Moves between points:
zat q kem
zat k gaf
zat m nir
zat h lel
zat d ran
nof q vid
nof k dur
nof m tuf
nof h mir
nof d bev
bar q bev
bar k tuf
bar m rop
bar h pog
bar d leg
moz q fum
moz k ved
moz m zud
moz h ran
moz d lik
zub q lel
zub k dek
zub m kem
zub h tes
zub d duz
tuf q bar
tuf k dap
tuf m von
tuf h nav
tuf d vof
gal q bok
gal k san
gal m zeg
gal h sal
gal d nof
reg q sek
reg k lik
reg m fup
reg h zud
reg d bog
kap q lik
kap k zud
kap m daz
kap h zif
kap d fup
div q duz
div k kem
div m ran
div h gaf
div d ved
sal q nis
sal k rif
sal m guv
sal h kog
sal d mir
duz q boz
duz k div
duz m nul
duz h zat
duz d moz
rog q vav
rog k feg
rog m vas
rog h bot
rog d kef
lik q reg
lik k kap
lik m dun
lik h ler
lik d bot
gan q mib
gan k bev
gan m leg
gan h tuf
gan d vev
noz q kiv
noz k kaz
noz m sal
noz h zik
noz d san
zov q gaf
zov k lel
zov m duz
zov h dek
zov d nir
vas q pon
vas k vog
vas m zik
vas h sak
vas d kaz
pab q duk
pab k vev
pab m dek
pab h leg
pab d lel
siv q vog
siv k sak
siv m pid
siv h rog
siv d zik
kef q pid
kef k pon
kef m kaz
kef h vog
kef d kiv
mim q tes
mim k duk
mim m lel
mim h vev
mim d gaf
fol q dek
fol k tes
fol m gaf
fol h duk
fol d kem
kem q div
kem k zat
kem m doz
kem h zov
kem d nul
vop q vev
vop k leg
vop m tes
vop h rop
vop d dek
vev q pab
vev k vop
vev m fol
vev h vof
vev d zub
feg q rog
feg k bog
feg m vog
feg h fup
feg d pon
sek q tof
sek k reg
sek m bot
sek h kap
sek d feg
big q mir
big k guv
big m vid
big h gal
big d pog
sak q siv
sak k vav
sak m kef
sak h feg
sak d rem
ler q zud
ler k zif
ler m sek
ler h fum
ler d daz
daz q dun
daz k tof
daz m feg
daz h reg
daz d vav
rif q sal
rif k bug
rif m bok
rif h kiv
rif d big
doz q ran
doz k nir
doz m fum
doz h duz
doz d zif
vav q sak
vav k rog
vav m pon
vav h bog
vav d pid
san q gal
san k nis
san m mir
san h rif
san d dur
tof q daz
tof k sek
tof m bog
tof h lik
tof d rog
vof q leg
vof k rop
vof m duk
vof h mib
vof d tes
fup q bot
fup k dun
fup m vav
fup h tof
fup d siv
mib q von
mib k gan
mib m vop
mib h bar
mib d pab
zik q ged
zik k rem
zik m kog
zik h kef
zik d rif
kiv q kog
kiv k noz
kiv m nis
kiv h ged
kiv d gal
leg q vop
leg k vof
leg m mim
leg h von
leg d fol
bok q guv
bok k gal
bok m dur
bok h nis
bok d vid
nis q san
nis k sal
nis m big
nis h bug
nis d zeg
kog q bug
kog k kiv
kog m san
kog h kaz
kog d bok
dap q tuf
dap k pog
dap m mib
dap h vid
dap d rop
zeg q dur
zeg k mir
zeg m pog
zeg h guv
zeg d tuf
gaf q zat
gaf k zov
gaf m boz
gaf h zub
gaf d doz
zif q ler
zif k lat
zif m reg
zif h moz
zif d tof
pon q kef
pon k vas
pon m ged
pon h siv
pon d noz
duk q mim
duk k pab
duk m zub
duk h vop
duk d zov
ved q moz
ved k nul
ved m ler
ved h doz
ved d kap
kaz q noz
kaz k ged
kaz m rif
kaz h rem
kaz d nis
dek q zub
dek k fol
dek m zat
dek h mim
dek d div
vid q nav
vid k nof
vid m bar
vid h zeg
vid d gan
lat q zif
lat k fum
lat m lik
lat h ved
lat d sek
bot q bog
bot k fup
bot m sak
bot h daz
bot d vog
dur q nof
dur k zeg
dur m dap
dur h big
dur d bar
ged q kaz
ged k zik
ged m bug
ged h pid
ged d sal
pid q rem
pid k kef
pid m noz
pid h vas
pid d kog
tes q fol
tes k mim
tes m zov
tes h pab
tes d zat
nir q doz
nir k boz
nir m moz
nir h div
nir d lat
bug q rif
bug k kog
bug m gal
bug h noz
bug d guv
nav q pog
nav k vid
nav m bev
nav h dur
nav d mib
mir q zeg
mir k big
mir m nav
mir h bok
mir d dap
fum q lat
fum k moz
fum m kap
fum h nul
fum d reg
ran q nul
ran k doz
ran m lat
ran h boz
ran d ler
nul q ved
nul k ran
nul m zif
nul h nir
nul d zud
von q rop
von k mib
von m vev
von h bev
von d duk
boz q nir
boz k duz
boz m ved
boz h kem
boz d fum
bev q gan
bev k bar
bev m vof
bev h dap
bev d vop
dun q fup
dun k daz
dun m rog
dun h sek
dun d sak
rem q zik
rem k pid
rem m kiv
rem h pon
rem d bug
vog q vas
vog k siv
vog m rem
vog h vav
vog d ged
zud q kap
zud k ler
zud m tof
zud h lat
zud d dun
guv q big
guv k bok
guv m nof
guv h san
guv d nav
bog q feg
bog k bot
bog m siv
bog h dun
bog d vas
rop q vof
rop k von
rop m pab
rop h gan
rop d mim
pog q dap
pog k nav
pog m gan
pog h nof
pog d von
lel q zov
lel k zub
lel m div
lel h fol
lel d boz

The rows follow the links: the fewer symbols apart two points are, the more alike their rows tend to be.

Known rows, each with its point:
70,-3,-14,20,-4,41,-9,-14,26,-61,-22,40,-2,21,63,49,-25,12,36,-36,-36,-2,15,-33,-41,65,-8,10,26,12,44,12,-24,-79,8,12,-35,-7,-86,44,31,46,-73,-8,17,83,-12,69,-68,-14,27,10,-10,-40 | duk
55,-2,-22,-66,34,-55,-11,63,50,-7,26,-53,-29,16,16,14,-35,45,-28,-8,-21,37,49,40,36,-56,28,29,40,-5,15,-34,14,13,28,-50,-33,4,-25,-27,-46,-63,85,-83,25,-14,27,-4,47,-82,5,-16,1,49 | dun
-51,-27,-23,62,-33,-19,-24,7,-9,6,48,-64,7,-42,-5,-11,-30,32,86,44,21,-59,-33,40,2,-88,8,37,-33,6,-35,41,59,55,-14,52,44,1,12,23,16,-18,3,4,-26,-70,26,-24,13,32,9,-72,37,62 | noz
71,25,4,-37,31,33,13,-3,30,-38,-31,58,5,35,32,23,-8,8,-47,-48,-46,42,32,-33,-18,78,8,-15,38,-7,29,-32,-50,-75,20,-35,-59,-11,-46,8,-5,31,-22,-10,28,93,-18,52,-36,-55,3,49,-32,-58 | zub
12,-24,-5,69,-31,56,-11,-52,-24,-28,-19,39,6,5,31,37,11,-31,71,-12,1,-36,-23,-42,-50,58,-38,5,-10,27,34,37,-12,-44,-18,56,13,-8,-57,48,64,60,-107,35,-9,42,-15,38,-64,60,29,-9,10,-37 | vof
-18,-13,5,69,-37,54,-3,-60,-40,-10,-23,47,15,-6,11,15,28,-43,54,-4,12,-45,-37,-42,-43,58,-43,-10,-28,20,16,41,-8,-26,-25,52,28,-5,-21,36,67,64,-101,64,-18,28,-20,23,-58,75,17,-4,11,-42 | von
-55,59,35,44,0,49,31,-2,-14,-21,-4,50,67,-37,-27,-76,-27,25,-38,26,-27,-11,-44,-11,-10,26,38,-43,-33,-42,-100,11,-12,-1,-5,21,-1,-17,87,21,-27,37,-15,86,-14,21,-14,10,-35,0,-62,31,-32,-58 | nof
55,-14,-15,42,-14,47,-11,-30,11,-49,-19,39,-2,17,58,49,-13,-3,60,-28,-23,-16,0,-39,-51,58,-23,17,14,21,43,19,-17,-68,-2,34,-15,-9,-85,47,49,53,-94,8,7,69,-11,62,-66,15,33,-4,1,-35 | vev
23,-53,-11,-51,-7,-34,-14,-37,-31,55,-19,-10,-63,50,-6,60,79,-85,-1,-32,50,16,33,-20,13,21,-70,7,15,47,104,-14,-13,4,-10,-21,21,28,-51,-39,43,-17,-6,-47,6,-18,-8,-35,32,43,53,3,28,25 | moz
-17,46,5,47,1,34,7,42,32,-56,22,0,61,-52,12,-56,-90,90,8,30,-51,-18,-31,20,-12,-26,73,-1,-21,-49,-101,14,14,-5,13,25,-22,-23,41,37,-45,14,7,43,-7,18,6,29,-31,-42,-49,-11,-25,-19 | guv
-76,-3,13,-1,-11,-42,3,11,-36,60,20,-42,0,-25,-56,-42,26,-17,-12,43,46,-13,-26,34,32,-67,3,-5,-37,-3,-38,4,36,78,-12,4,47,10,83,-34,-19,-40,58,12,-19,-89,15,-65,54,34,-20,-17,15,51 | pon
-73,-26,-6,42,-28,-31,-14,3,-26,34,31,-62,-1,-34,-31,-23,3,-5,50,48,41,-49,-30,35,13,-80,-6,24,-36,11,-29,35,52,74,-18,36,58,8,43,-7,6,-28,20,7,-27,-91,18,-50,31,49,4,-53,33,59 | zik
-71,9,17,-25,5,-46,11,19,-22,56,21,-36,1,-25,-61,-48,24,-11,-45,34,36,3,-12,35,44,-60,12,-12,-23,-14,-43,-9,22,77,-6,-19,29,13,87,-44,-37,-44,79,3,-14,-82,6,-69,62,7,-29,1,9,41 | vog
40,2,-17,-71,32,-51,-5,61,49,0,20,-54,-25,9,1,7,-35,49,-42,-1,-20,38,44,44,38,-56,37,18,32,-11,0,-39,12,15,27,-56,-28,5,-9,-30,-57,-65,96,-74,19,-16,24,-11,53,-81,-2,-3,-5,44 | fup
36,-56,-21,-45,-6,-44,-21,-22,-16,40,-9,-30,-69,47,11,74,59,-63,23,-26,38,9,39,-4,13,3,-60,31,21,53,108,-9,-1,6,-7,-16,17,20,-72,-30,47,-26,-4,-68,13,-19,5,-21,31,35,57,-18,33,43 | lat
-3,21,1,-69,29,-54,8,55,27,22,19,-45,-7,-2,-32,-30,-15,33,-65,7,-5,42,27,43,49,-57,39,-3,16,-25,-26,-38,11,42,20,-53,-15,3,43,-45,-64,-63,106,-43,9,-40,16,-36,69,-63,-23,4,-8,39 | feg
52,28,21,-64,34,19,28,-10,10,-12,-42,63,-5,40,8,10,19,-21,-86,-45,-27,58,35,-40,5,82,-4,-38,37,-8,32,-41,-56,-59,14,-47,-48,-3,-14,-17,-15,23,-3,-8,28,82,-25,26,-17,-41,-7,64,-32,-63 | gaf
-68,41,41,52,-12,51,30,-30,-36,5,-14,58,54,-27,-31,-64,17,-22,-27,21,-2,-20,-52,-30,-20,45,8,-50,-39,-27,-70,18,-21,1,-21,29,12,-10,82,18,3,46,-42,98,-22,12,-29,-4,-38,39,-49,35,-20,-59 | pog
81,12,-6,-18,15,41,3,-3,34,-53,-25,53,0,29,52,37,-25,17,-13,-47,-49,29,28,-35,-26,70,6,-4,38,-6,38,-17,-37,-77,19,-19,-55,-13,-70,25,5,35,-43,-11,25,97,-15,62,-48,-43,13,31,-26,-51 | fol
10,-26,9,-65,10,-23,7,-48,-38,62,-35,25,-48,53,-24,36,102,-99,-48,-32,44,32,24,-35,13,58,-67,-23,14,34,83,-26,-35,-4,-10,-32,13,19,-11,-44,34,-2,-7,-18,11,-1,-19,-33,27,44,27,40,8,-6 | ran

Each walk starts at a row. The symbols on each line, taken left to right, move it on to the next point.
Answer with the point's row; about right is enough.
-33,58,23,48,9,45,16,31,20,-48,11,22,71,-50,-3,-72,-63,70,-19,26,-46,-12,-37,7,-9,-7,71,-20,-23,-52,-107,9,0,-7,3,17,-17,-25,64,34,-43,26,7,60,-14,24,-7,24,-31,-38,-59,11,-33,-41
h h q d	-48,59,34,41,7,49,30,7,0,-25,0,43,68,-42,-18,-78,-41,40,-33,26,-32,-11,-44,-7,-5,19,51,-35,-31,-51,-103,6,-7,-4,-3,20,-14,-22,81,25,-37,37,-7,77,-12,21,-17,12,-33,-16,-63,27,-36,-53
d k k h d k	-51,6,22,68,-29,56,20,-58,-52,7,-21,53,31,-11,-16,-23,38,-49,21,8,18,-42,-45,-40,-33,57,-31,-33,-39,2,-21,32,-11,-6,-30,50,31,-5,36,19,42,61,-81,88,-23,14,-23,0,-47,74,-9,13,-2,-47
-39,58,28,40,7,48,26,20,12,-37,5,33,69,-47,-13,-72,-50,52,-32,29,-35,-5,-38,3,-12,9,57,-34,-27,-52,-108,6,-2,-6,3,17,-18,-22,73,28,-43,28,2,69,-11,23,-9,18,-36,-29,-59,20,-32,-50
k k h	-12,28,-8,61,-5,21,-6,44,41,-66,32,-21,55,-50,24,-39,-98,99,39,35,-46,-26,-28,33,-15,-50,72,21,-19,-41,-91,20,33,-3,14,33,-15,-22,22,46,-37,6,7,22,-7,6,18,34,-26,-43,-29,-37,-14,1
d k m	-70,30,41,54,-19,49,29,-40,-45,5,-19,60,49,-26,-31,-55,31,-30,-18,16,10,-22,-51,-32,-22,48,-7,-42,-42,-18,-57,25,-19,-1,-19,39,22,-10,75,17,11,54,-49,99,-25,9,-25,-4,-43,55,-39,29,-15,-59
26,-20,-14,62,-28,50,-7,-46,-12,-34,-20,40,4,8,44,42,4,-20,69,-20,-10,-33,-14,-41,-50,57,-32,9,-1,21,39,35,-15,-51,-14,46,5,-5,-67,51,61,56,-106,24,-1,52,-11,45,-66,47,34,-10,6,-38
q q m h k	68,-13,-19,33,-7,46,-9,-22,20,-55,-19,38,-2,22,58,50,-21,10,50,-36,-28,-7,10,-35,-48,61,-14,9,21,15,47,15,-20,-72,4,21,-26,-10,-89,46,43,47,-84,0,14,78,-7,66,-62,-3,33,-2,-8,-38
m m m q h k	29,20,23,-74,32,5,28,-24,-15,28,-47,58,-18,46,-16,9,66,-62,-100,-43,-3,56,25,-45,11,86,-31,-43,28,1,46,-42,-59,-33,6,-50,-29,4,9,-37,-7,8,2,-2,19,56,-32,-1,0,-10,-2,75,-25,-50
69,28,9,-48,32,30,11,-3,27,-28,-36,61,2,35,27,18,1,0,-62,-44,-40,53,33,-37,-8,80,7,-25,37,-11,29,-34,-52,-69,20,-41,-58,-7,-35,4,-10,26,-15,-8,29,94,-24,42,-31,-55,-5,56,-33,-62
m k q d d q d	25,15,-9,-70,34,-50,-3,66,45,5,22,-49,-16,4,-8,-9,-31,47,-47,-2,-17,40,38,43,40,-56,40,13,27,-19,-11,-41,11,23,25,-58,-31,7,10,-33,-63,-60,99,-64,16,-24,18,-17,59,-80,-13,2,-7,42
q m m h	-81,1,12,-14,-2,-43,3,16,-29,60,19,-42,6,-23,-59,-47,30,-16,-26,36,35,-9,-20,36,40,-65,9,-8,-33,-8,-42,-2,26,77,-7,-10,39,13,83,-40,-24,-47,71,12,-17,-86,11,-70,62,24,-23,-10,11,47
46,-53,-28,-42,-7,-48,-27,-20,-7,33,-1,-39,-68,45,16,75,43,-45,29,-25,35,13,39,-1,8,-11,-54,35,27,53,105,-9,8,3,-3,-22,14,23,-79,-25,39,-30,4,-77,13,-21,13,-17,31,23,61,-25,34,49
k q h q	27,-56,-20,-49,-6,-42,-20,-32,-31,45,-15,-21,-69,46,1,65,70,-79,12,-30,45,10,32,-14,12,11,-74,14,20,52,108,-13,-5,4,-10,-19,21,25,-59,-31,41,-27,-5,-56,7,-20,-2,-21,34,37,57,-4,30,38
m d h d h m	-44,17,12,-49,19,-54,12,36,-4,48,18,-35,0,-16,-54,-50,8,10,-62,28,16,20,2,39,50,-56,28,-10,-7,-19,-44,-21,16,64,7,-35,13,9,82,-45,-52,-56,99,-13,-5,-66,7,-57,69,-22,-32,7,-3,35
65,-25,-36,-58,14,-55,-29,40,48,-6,22,-61,-51,23,29,49,-27,32,10,-19,-9,25,52,36,24,-48,8,37,46,18,49,-22,20,1,24,-35,-23,8,-66,-18,-14,-53,56,-98,24,-11,27,2,41,-58,33,-29,12,55
d d k d h d	-27,-13,-25,74,-24,0,-31,30,18,-29,46,-62,20,-46,19,-10,-68,65,97,46,-6,-57,-28,44,-10,-82,34,44,-24,-8,-46,40,61,30,-1,50,23,-4,-12,39,2,-12,-4,0,-22,-44,33,9,-4,3,3,-74,23,50
q d h d d d	38,-18,-13,50,-22,51,-13,-38,-3,-43,-18,39,-3,16,49,43,-4,-8,65,-25,-20,-25,-4,-37,-47,58,-29,9,9,22,40,28,-16,-63,-9,40,-8,-7,-77,47,55,56,-97,16,-3,62,-7,57,-71,31,34,-13,6,-36
-61,11,28,60,-28,49,23,-53,-53,9,-27,55,38,-19,-23,-36,36,-44,8,15,12,-32,-51,-36,-28,55,-22,-37,-42,-3,-34,32,-16,-5,-26,42,27,-4,44,23,33,55,-75,88,-26,11,-26,0,-44,74,-25,24,-4,-51
d m d q	44,26,25,-65,34,19,22,-16,6,3,-36,65,-7,45,-5,6,39,-31,-93,-43,-16,62,31,-38,2,86,-11,-38,33,-4,38,-44,-62,-50,13,-48,-40,1,-6,-21,-12,18,-1,-3,28,72,-29,12,-13,-33,-6,72,-31,-61
m k q d d q d	-21,21,11,-68,30,-51,8,52,18,30,18,-42,-4,-7,-40,-36,-7,24,-76,12,3,32,18,43,52,-57,39,-4,5,-22,-33,-38,13,51,16,-50,-7,5,62,-44,-62,-60,101,-34,4,-46,13,-43,66,-51,-28,10,-8,37
